Below is a small trained network, with its code and all its weights. Each question gives an input and a target symbol and asks what happens when units are switched off, that is, made to give their printed mean instead of their output.

import numpy as np


def w(rows, s, z=0):
    codes = np.array(rows[::2]) - 128.0
    scale = np.full(codes.shape[1], s)
    scale[-1] = z or s
    return codes * scale


def f(y):
    return np.maximum(y, 0)


def softmax(a):
    e = np.exp(a - a.max(-1, keepdims=True))
    return e / e.sum(-1, keepdims=True)


def log_softmax(a):
    a = a - a.max(-1, keepdims=True)
    return a - np.log(np.exp(a).sum(-1, keepdims=True))


def net(x, mask):
    ids = ['αβγδηθλμξσψ'.index(c) for c in x.split()]
    T = len(ids)
    res = E[ids] + P[:T]
    r = res
    for j in range(3):
        rows = slice(4 * j, 4 * j + 4)
        q, k, v = (r @ M[0][rows].T for M in (Q, K, V))
        z = softmax(np.where(np.tri(T) > 0, q @ k.T / 4**0.5, -1e9)) @ v
        o = O[0][rows]
        res = res + np.where(mask[j], z, o[:, -1]) @ o[:, :-1]
    y = f(res @ A[0][:, :-1].T + A[0][:, -1])
    res = res + np.where(mask[3:7], y, B[0][:, -1]) @ B[0][:, :-1]
    return log_softmax(res[-1] @ U[:, :-1].T + U[:, -1])


Q, K, V, O, A, B = {}, {}, {}, {}, {}, {}
E = w([
[91,151,131],'α',
[140,93,147],'β',
[162,81,131],'γ',
[86,163,119],'δ',
[140,102,119],'η',
[186,83,102],'θ',
[132,102,54],'λ',
[182,160,7],'μ',
[88,124,146],'ξ',
[34,132,125],'σ',
[152,191,92],'ψ',
],0.018)
P = w([
[180,116,173],'0',
[93,85,82],'1',
[159,138,129],'2',
[69,97,65],'3',
[146,158,123],'4',
[44,105,49],'5',
[133,180,111],'6',
[28,113,40],'7',
[125,201,106],'8',
[14,135,31],'9',
[107,221,112],'10',
[2,139,50],'11',
],0.0099)
Q[0] = w([
[188,114,133],'h1',
[165,198,107],'h1',
[159,161,125],'h1',
[145,170,161],'h1',
[150,213,178],'h2',
[78,40,64],'h2',
[124,52,83],'h2',
[170,140,222],'h2',
[254,229,136],'h3',
[99,122,216],'h3',
[94,119,173],'h3',
[82,95,89],'h3',
],0.017)
K[0] = w([
[128,133,70],'h1',
[103,201,131],'h1',
[127,173,118],'h1',
[184,200,127],'h1',
[152,46,161],'h2',
[78,215,118],'h2',
[121,199,78],'h2',
[197,90,171],'h2',
[228,2,18],'h3',
[115,95,188],'h3',
[95,114,157],'h3',
[75,183,132],'h3',
],0.014)
V[0] = w([
[229,227,168],'h1',
[139,201,9],'h1',
[162,170,159],'h1',
[179,211,149],'h1',
[106,141,155],'h2',
[18,142,254],'h2',
[187,229,81],'h2',
[123,245,151],'h2',
[136,200,160],'h3',
[40,135,170],'h3',
[117,109,124],'h3',
[228,51,46],'h3',
],0.0091)
O[0] = w([
[110,46,219,83],'h1',
[1,109,138,186],'h1',
[144,100,172,95],'h1',
[127,84,199,88],'h1',
[125,103,150,101],'h2',
[141,16,205,2],'h2',
[12,224,146,171],'h2',
[26,153,189,101],'h2',
[87,113,88,86],'h3',
[182,79,101,78],'h3',
[148,129,140,134],'h3',
[99,202,199,229],'h3',
],0.0097,0.0067)
A[0] = w([
[69,184,81,70],'n1',
[104,68,14,2],'n2',
[64,34,3,147],'n3',
[202,206,97,81],'n4',
],0.0079,0.0044)
B[0] = w([
[166,65,115,251],'n1',
[210,101,192,182],'n2',
[40,150,171,216],'n3',
[249,123,134,203],'n4',
],0.013,0.014)
U = w([
[119,103,140,254],'α',
[149,72,84,80],'β',
[155,219,172,114],'γ',
[92,203,213,182],'δ',
[138,121,106,40],'η',
[161,92,71,111],'θ',
[156,115,130,45],'λ',
[124,120,1,97],'μ',
[127,56,80,178],'ξ',
[160,71,203,72],'σ',
[66,184,50,178],'ψ',
],0.0089,0.0061)

Each question gives the input, a string of symbols that net reads in full, and the target symbol t.
The units are the heads (4 rows each of Q, K, V and O) and the neurons (one row each of A and B). Each row of codes is followed by its name. A weight is (code - 128) times the scale printed after its matrix; where a second scale follows, it is the last column's (O, A, B and U).
mask holds one flag per unit, heads first, then neurons. A switched-off unit (its flag False) gives its mean, the last column of its rows in O or B, instead of its output. The means were averaged over made-up inputs and are rounded, as every weight is.
A unit's drop is (log p(t) with every unit on - log p(t) with that unit switched off) / (log p(t) with every unit on - log p(t) with every unit switched off).
The circuit of an input: a set's keep is (log p(t) with only the set's units on - log p(t) with every unit switched off) / (log p(t) with every unit on - log p(t) with every unit switched off). Starting from all 7 units, units are removed one at a time, each time the one whose removal leaves the highest keep (on an exact tie, the one counted first), for as long as the keep stays at least 0.8.
circuit, biggest first: the units of the circuit, biggest drop first
top k neurons: the k neurons with the biggest drops, biggest first
heads that matter: for each layer, one digit per head in row order, 1 if its drop is at least 0.15 and else 0, layers parted by /
input γ θ γ θ θ θ θ, target γ: heads that matter -> 001
input δ μ β μ β θ, target μ: circuit, biggest first -> h2, n1
input ψ β α θ ξ θ γ μ β γ, target μ: heads that matter -> 010
input β λ σ λ β θ θ β β θ, target σ: circuit, biggest first -> h2
input β μ θ β μ σ σ θ θ θ θ θ, target σ: circuit, biggest first -> n2, h3, h2
input β η γ β ξ β ψ α μ, target δ: circuit, biggest first -> h1, h3
input σ θ β η, target σ: heads that matter -> 011
input θ ψ ψ θ θ γ ψ ξ, target ψ: heads that matter -> 010
input θ μ θ β θ μ γ β, target μ: circuit, biggest first -> h2, n1, n3
input β β β β θ θ β θ θ β ψ γ, target ψ: circuit, biggest first -> h2, h3
input β α θ β ψ θ θ η, target ψ: top 2 neurons -> n4, n3
input μ β ψ β, target ψ: heads that matter -> 011
input θ ψ θ γ, target ψ: circuit, biggest first -> h2, n2
input θ η β, target γ: heads that matter -> 101
input δ θ η β α β γ γ θ θ μ σ, target σ: heads that matter -> 011
input θ ψ ψ ψ γ, target δ: circuit, biggest first -> h1, h2
input γ δ μ, target ψ: circuit, biggest first -> h1, n2, h2
input θ θ ψ θ β θ γ θ θ θ δ λ, target δ: top 2 neurons -> n3, n2
input θ θ θ α β, target γ: circuit, biggest first -> h3, h2, n4
input ψ θ θ θ μ θ θ μ θ μ η, target ψ: top neuron -> n2
input γ λ ψ β ψ θ ξ β μ ψ η θ, target ψ: top 2 neurons -> n3, n4
input ψ θ μ μ β δ ψ, target δ: top neuron -> n4
input θ θ μ β ψ β θ γ γ ψ θ β, target ψ: heads that matter -> 010
input β θ γ γ θ ψ β θ β θ ψ σ, target σ: circuit, biggest first -> h3, n2, h2
input μ θ σ θ θ γ, target σ: circuit, biggest first -> n2, h3, h2
input β η α θ θ θ θ β ψ λ, target ψ: top 2 neurons -> n3, n4
